Both labels of each row:
[-10   8   8  -2 -20  -8  -8  25 -12  15  27  10   4  -6   7 -23  -4  21
  -2   0  -1  -7  13  15  26] : QQ & V
[-12  -4   4  -1   7 -17   3  25 -26  10  17  12   3  -9  -3 -39  -7  30
 -14  -6 -10  11   7  23  40] : QQ & H
[ -3 -17  -2  -4  18 -17  20  12 -12  15  -3  13  21   7  -2 -20   2  38
 -19 -13   4  38 -10  21  51] : Br & E
[-10   2   3  -2  -9 -12  -5  22 -13  11  17  12   3 -10   0 -37  -7  30
 -12  -6  -2   5  10  19  39] : QQ & H
[  1  15  -1  -3  33 -15   8  -9  10   2  11   0   7   2  -3  13  18   4
 -14   5 -10  -9  -5   3  24] : Zt & H
[  2   7 -11  -1   4  -5   3  -5  11   9  -3  -3   2  -2  -1  -2  19  22
 -22  -2   0  -7  -2  13  35] : Zt & H
[  0  -2   9   2   2 -16 -13  21 -19  -6   9   7  18 -10 -10 -41  -6  22
  -2   2 -19  13  10  20  40] : Zt & C
[ -5  15  13   4  22   0  -1  -9 -16 -10  18  -8   3   0  -9  29 -11 -21
   6   8 -18   2   3   5  -2] : Zt & C
[  2   2   2   4 -12  -7  -7  -8 -14  -8   7  -5   7   4  -1  22  -7  18
 -15   8 -14   9   7  25  32] : Zt & E
[ -2   2  11   2  13   1  -2  12  22   5  -8  14  15  -5  -3  -8 -21   9
   3  -1   3  21  -6   7  43] : Zt & V
[-14  11  13   2  19 -30  -7   6 -14  -7  31  -2  -1  -9  -6  17 -19  13
 -16   8 -20  -7  12  20  35] : Zt & H
[ -2  -7   3   0   9  -7  19   4 -18  15   9  11  13  18  10   5  -3  34
 -19  -2  -3  19  -8  23  37] : Zt & E
[ 12 -12 -15  -2 -20  -8   8  -1 -10  14  -6   3  15  17   6  -7  14  40
 -19  -4   3  16   1  17  33] : Zt & H
[ -5  13   2  -4   0 -29  -4  15 -12   1  14   4   2   0   4   1   4  23
 -15   2  -2  -4   7  14  19] : Zt & H
[-11  14  10   1  21  -6   6   3 -10   4  19   2 -10  -9  -1  -9 -10   9
 -15  -4 -13 -13   1  17  18] : QQ & H
[-12  -8   7   4   8  -7   0  11 -33  -5   4   0  -4 -10 -17  -8 -25   1
   1  -5  -8  28   1  17  29] : Zt & C
[ -6  13   3  -2  -5  -8   0  -2   3   5  27  -1  -6   3   9   6  -1  11
 -15   6  -9 -32   8   6  -4] : QQ & H
[ -4   7   5   1 -13  -2  -8  11 -14   5  20   6   2   0   3  -3  -3   0
   7   5  -3  -6  10   3  -7] : QQ & V
[  6   1   6   1 -25  -3 -10   9   2  10  10   8  25  13  13  22  -6  28
  -6   9  -2   9   9  19  37] : Zt & V
[  0   0  -2   3  -8 -11  -9   4  -8  -1   3   0   2  -2  -1   5  -1  27
 -17   2 -11   9   7  25  46] : Zt & H
[  0   0   1   2  11 -12 -10  -3 -22  -7  12 -13  -2  -5  -6  42   3   0
 -14   8 -11  11   3  22  26] : Zt & E
[-14   7  17  -2   6  -7  -7  32 -18  10  25  11  11 -12   4 -16 -12   0
  14   0  -2   4  11   8  13] : QQ & F
[ -3  -6   5   4 -25  -6  -8  22  -9  10  15  14  11   5  12 -28  -8  27
  -3   2   1   1  12  15  17] : QQ & V
[  1  -5  12   2   6 -13  -6   4  -8  -7   6   2   7   8   7  17   1   7
  -4   9  -3  -2   2   9   7] : Zt & E
[-10   2   7   2  -1  -6   3  12 -16   8  14   8  -3  -4   2 -21 -14  26
 -15  -5  -7  -2   7  17  25] : QQ & H
[ -3   3   8  -1   9 -21   0  13   7  11  12  13  21  -3  -5  10 -12  15
  -4   3   2  36   0  15  58] : Zt & F
[ -7  22  -2   7   6  24   2  -7   3  10   5  -3  -6  -6  -7  -9 -11   6
  -7  -9  -6   2   1  13  29] : Zt & H
[  0   6   0   1   9   1   0   3 -10   3  -3   3  15  -2 -14  -6 -12   7
   0  -4  -6  35  -1  15  42] : Zt & C
[  4 -17  -1   0  -4 -23   4  12 -16   2  -3  12  17   3   4 -17  10  50
 -26  -4  -6  19   0  28  60] : Zt & H
[-14  10  16   6  17 -12   7  -2 -14   2  31   1  -7  -1   0  21 -17   3
 -12   4 -14  -5   3  17  16] : Zt & H
[ -3  -8   8   0   1 -14   3   0  -1   0   8   4  -2   4   2  11 -13  18
 -16   1  -5   8   0  15  28] : Zt & H
[-11  -6  13  -2  10 -37   0  21 -22   4  26  13  14  -4  -2  -5 -12  35
 -18   4 -13  16  10  28  54] : Zt & H
[ -8   6   9   0  18   4   0  24 -17   5 -15  12   8 -14 -10 -37  -1  12
   2 -12  -4  23  -3  19  40] : QQ & C
[ -6  -3   7  -2  -8  -7   2  18  -6  13  12   9  11   5   7 -24  -3  26
  -5  -2   2   2   5  13  22] : QQ & V
[ -1   7   4  -1  11 -22  -4   3   5   1  13   3  11  -4   0  -3   4  29
 -24   6 -11  -4   5  21  47] : Zt & H
[-10  20  18   5  15  16  -7   6   3   6  21   6  -7 -10   2  12 -26 -15
   9   3  -5 -10   4   9   5] : Zt & V
[ -4  -1   3  -1  -8   5  -3  31  12  19  -9  27  23 -11  -4 -55 -14  25
  13 -11  11  34   1   8  54] : QQ & F
[ -6   3   8  -2  -6 -22  -7  19 -17   6  27   6   1  -2   7  -5   3  20
 -10   6  -9 -16  14  18  20] : QQ & H
[-14  20   9   2  33  -3   0   6  -4  -3  15   3  -7 -15 -11 -22   0  -3
  -8  -2 -16 -18  -3   6   8] : QQ & H
[ -7   5  15  11  19  -1 -14   7 -15  -9   7   3   7 -11 -11   1 -17  -2
   3   7 -16  15   2  14  30] : Zt & C

Both labels of each row:
[  2   7   1   0  -5  -4   4   5   6   1   9   1   5   3  -6  -1  -1 -13
   4   8  -1  -9   1  29 -37] : <34> & [87]
[ -4   4   1  -2   3  12  -1   4  -8  -4   5   0   1   4  30 -23 -10 -25
  10   9  -4  -9   0  33 -11] : <34> & [90]
[  9   2  -1  -8 -17 -15  -5   0  29   7   8   1 -10  -5 -73  25  13   5
  -1 -17 -23  -4   3 -17 -17] : <34> & [88]
[ -1  -6   8   5   7 -10   4   1   7  -3  -8  -1   5   4   5   9   4  -6
   6   0 -29  -4   2   0 -11] : <34> & [80]
[ -2  -3   1   3   4  -9   3   1  -3 -13 -15   8  -1   3 -12  13  -3 -11
   1  -6 -45  -2  -4  -4   0] : <34> & [80]
